[ 1.33  0.33  0.35  0.87 -2.09 -0.78  0.33 -1.10 -0.94  5.38  0.28 -0.41
  2.63  0.20 -0.75 -0.77  0.80  0.72 -0.01  1.90 -0.23 -0.08  0.65 -0.19
  0.16 -1.91 -0.82 -0.16 -1.12 -0.43 -3.18  1.83  1.09  1.08 -3.26 -0.99] : (85) > (54)
[-0.95 -0.94 -0.23  0.69 -1.28  1.01 -1.14 -0.87  0.57  2.75  0.02  0.67
  1.04 -0.40  0.29 -1.35 -1.06 -2.70 -1.46 -0.32  0.77 -0.51  0.08  0.95
  0.03  0.09  0.57  0.03 -0.25 -0.53  0.19 -1.63 -0.19 -0.02  0.47  0.84] : (79) > (53)
[ 0.32 -0.90  1.52 -0.80 -2.51 -0.25 -1.03  1.23  0.49  1.08  0.10 -0.89
  1.92  1.35 -0.05 -2.08  1.92  1.91  3.18  1.18 -0.01 -0.33  0.39  1.06
 -0.13  0.72 -0.36  0.10  0.03 -0.35  0.50 -2.56 -0.01 -0.55 -1.76  0.37] : (85) > (52)
[ 0.33 -0.45  0.77  0.51 -0.10 -0.10  0.93 -0.74  0.11  0.51  0.78 -0.29
  2.50  3.20  1.62 -0.54  1.53 -1.97  1.39 -0.40 -0.04  0.86  0.31  0.48
 -0.60 -0.05 -0.79  0.30 -3.69 -1.16  0.52 -0.15 -0.39  0.62 -0.22 -0.27] : (79) > (53)
[-0.07 -0.17  2.82  0.81 -1.58 -1.22 -1.01  0.53 -0.06  1.77  0.42 -0.91
  1.20  1.91  0.19 -0.27  0.92  1.13  0.29 -0.39  0.80  0.01 -2.22 -0.62
 -2.68  0.61 -1.71  0.77 -0.04 -0.45 -0.08  1.24 -0.82 -0.08  2.30 -0.14] : (79) > (61)
[-0.79  0.37 -1.33  0.31  0.48 -0.48 -0.24 -0.38 -0.41 -3.14  0.26  0.49
 -0.21 -0.06 -0.34  0.91 -1.03 -2.64 -1.78  0.55  0.61 -0.37  1.25  0.44
 -0.20  0.08  0.65 -0.84 -0.46 -0.36  0.47 -0.62 -0.29 -0.38 -1.20 -0.10] : (75) > (51)
[-0.04  0.48  0.77  0.29 -2.65  1.09  0.90  0.11  0.94  2.86  0.80  0.48
  1.52 -0.95  1.32 -2.63 -0.51 -2.31 -1.72 -1.30  0.40  0.38  0.78 -0.01
  0.11  0.42  1.14 -0.18 -1.10 -0.31  0.27 -1.93 -0.23 -0.54 -0.83  0.64] : (76) > (46)
[-0.39 -0.02 -1.91  0.19  0.49 -0.20 -1.61 -0.98  0.08 -6.00  0.05 -0.36
  1.35  1.63  0.20 -0.62  0.26 -3.23  1.56  0.15 -0.55  0.15  1.64  1.34
 -0.29 -0.63  0.69 -1.09 -0.36 -0.62  0.85 -2.46 -1.40 -0.50 -0.05  0.80] : (75) > (51)
[ 1.35 -0.05  2.17  0.32 -2.87 -1.23  0.45  1.12 -0.24  6.51 -0.31 -0.81
  3.29  1.35 -1.14  0.35  2.20  0.48 -0.19  1.69  0.28 -0.35  1.11  0.08
  0.47 -3.92 -0.82  0.71 -0.98 -0.06 -2.77  2.81  0.24  0.43 -1.90 -1.51] : (85) > (54)
[ 0.10  0.02  3.01  0.03 -2.32 -0.19 -0.08 -0.27  0.47  1.90  0.76  0.35
  1.60 -0.57  0.02 -1.28  0.27 -1.45  2.03 -0.51  0.36  0.17  0.29  0.90
  0.12 -0.33  0.40  0.63 -2.30 -0.38 -1.05 -1.04 -0.34 -0.56 -1.39  0.53] : (79) > (53)
[-0.68 -0.51 -4.92  1.11  4.41 -0.44 -1.48 -0.52 -0.13 -3.30 -0.30  0.08
 -0.99  0.90 -0.83  1.40 -1.01  0.36  2.64  0.05 -0.11 -0.10  1.69  1.94
  0.08 -0.41  0.26 -1.66  1.43 -0.33  0.95 -1.02 -0.72 -0.48 -1.30 -0.37] : (75) > (50)
[ 0.13  0.27 -0.66  0.04  1.25 -2.00 -0.88 -0.48 -0.20 -4.05 -0.04 -0.11
 -0.63  1.55 -0.10 -0.18  0.50 -0.04  0.16  0.30  0.11 -0.21 -0.40  0.32
  0.08 -0.49  1.48 -0.46 -0.34 -0.01 -0.20 -0.64 -0.42  0.27  1.00 -0.39] : (75) > (51)
[-0.40 -0.16  0.84  0.22 -2.11  0.00  0.30 -0.59  0.65 -0.10  1.66  0.70
  1.82 -1.22  0.92 -2.10 -0.10  1.09  1.50 -0.39  0.15  0.40 -0.10  0.55
  0.59  0.19 -0.07 -0.47 -0.53 -0.55 -0.83 -2.47 -0.26  0.12 -0.96  1.04] : (76) > (56)
[-0.22  0.34  3.21  0.72 -2.88  0.49 -1.23 -1.72  0.16  6.24  0.51 -1.97
  3.71  3.28  1.16 -0.67  2.88 -3.37  3.67 -0.76 -0.83  0.15 -1.84  1.95
  0.22  0.56 -0.04  0.38 -8.52 -0.14  0.45 -1.74 -0.47 -2.29  1.38  0.44] : (79) > (61)
[ 0.25 -1.18  1.03  0.14 -1.84 -0.22 -0.71  1.23  0.93  2.98  1.01  0.54
  1.91  0.62  0.25 -3.11  1.96  3.68  1.78  3.08  0.60 -0.26 -0.23  1.58
 -0.36  1.04 -0.27 -0.68  0.66  0.25  0.00 -1.96 -0.06  0.11 -0.40  0.12] : (85) > (52)
[-0.02 -1.11 -1.93  0.78 -0.07 -0.62 -1.49  0.95  0.99 -0.11  0.07  0.55
  0.99  0.42 -0.77 -1.18  0.30  3.88  1.22  2.50  0.26 -0.45  0.17  0.74
 -0.55  0.47 -1.11 -1.58  0.79 -0.03 -0.43 -0.29 -1.09  0.27 -0.29 -0.11] : (85) > (52)
[-0.49  0.01 -2.77 -0.27 -0.18  0.38 -1.16 -0.80  0.88 -3.08 -1.16 -0.12
  1.12  1.26 -0.69  0.34  0.82 -1.42 -0.01  1.85  0.00 -0.10  0.92  0.29
  0.23 -0.60  0.89 -0.75  0.70  0.21  1.74 -1.38 -0.15  0.29  0.50  0.19] : (75) > (51)
[ 0.27 -0.79 -0.44 -0.22  1.92  0.77 -1.65  0.06 -0.79 -1.80  0.16  0.47
 -0.88 -0.61 -0.74 -1.18 -2.53  1.11 -2.34 -0.77  2.08 -0.06 -0.74  0.67
 -0.26 -0.04 -0.98 -0.38  0.31 -1.32 -1.28  0.41  0.26 -0.11 -0.70 -0.36] : (79) > (53)
[ 0.56 -1.00  1.20  0.65 -0.32  0.96 -0.99  0.74  0.36  2.64  0.19 -1.08
  1.42  3.63  0.52 -0.77  0.95  2.33  1.92 -0.25  0.38 -1.09 -1.66  1.17
 -0.70  1.30 -1.95  0.14 -0.38 -1.05  2.05 -0.85  0.03 -0.39  1.62 -0.62] : (79) > (53)
[-0.64 -0.47 -0.66 -0.06  2.85 -0.34  0.26 -0.46 -0.83 -3.75  0.32  1.17
 -0.77 -1.04  0.81 -0.94 -1.53  0.62  1.10 -1.13 -0.36 -0.11 -0.47  1.06
  0.87 -3.18  0.31 -0.23 -0.16  0.00 -0.41 -0.91  0.02  0.09 -0.47  0.53] : (75) > (50)
[-1.07 -0.57 -3.15 -0.17  2.99  0.38 -0.79 -0.39 -0.18 -6.31  0.15  0.18
 -1.01  0.89  0.08  0.08 -0.23 -0.48 -1.11 -0.07  0.31  0.20  0.92  0.72
  0.25  0.33  1.21 -0.63  0.69 -0.14  0.86 -2.44 -0.58  0.53 -0.28 -0.32] : (75) > (51)
[ 0.12 -0.77  1.18  1.11 -2.43 -0.06 -0.12  0.20 -0.44  4.36  0.54  1.31
  3.06 -0.13 -0.40 -2.81  1.97  0.26  2.93  0.36  0.96 -0.31  0.77  1.78
  0.35  0.21  0.49 -0.72  0.54 -0.18 -0.73 -3.34 -0.29 -0.09 -0.29  0.57] : (85) > (52)
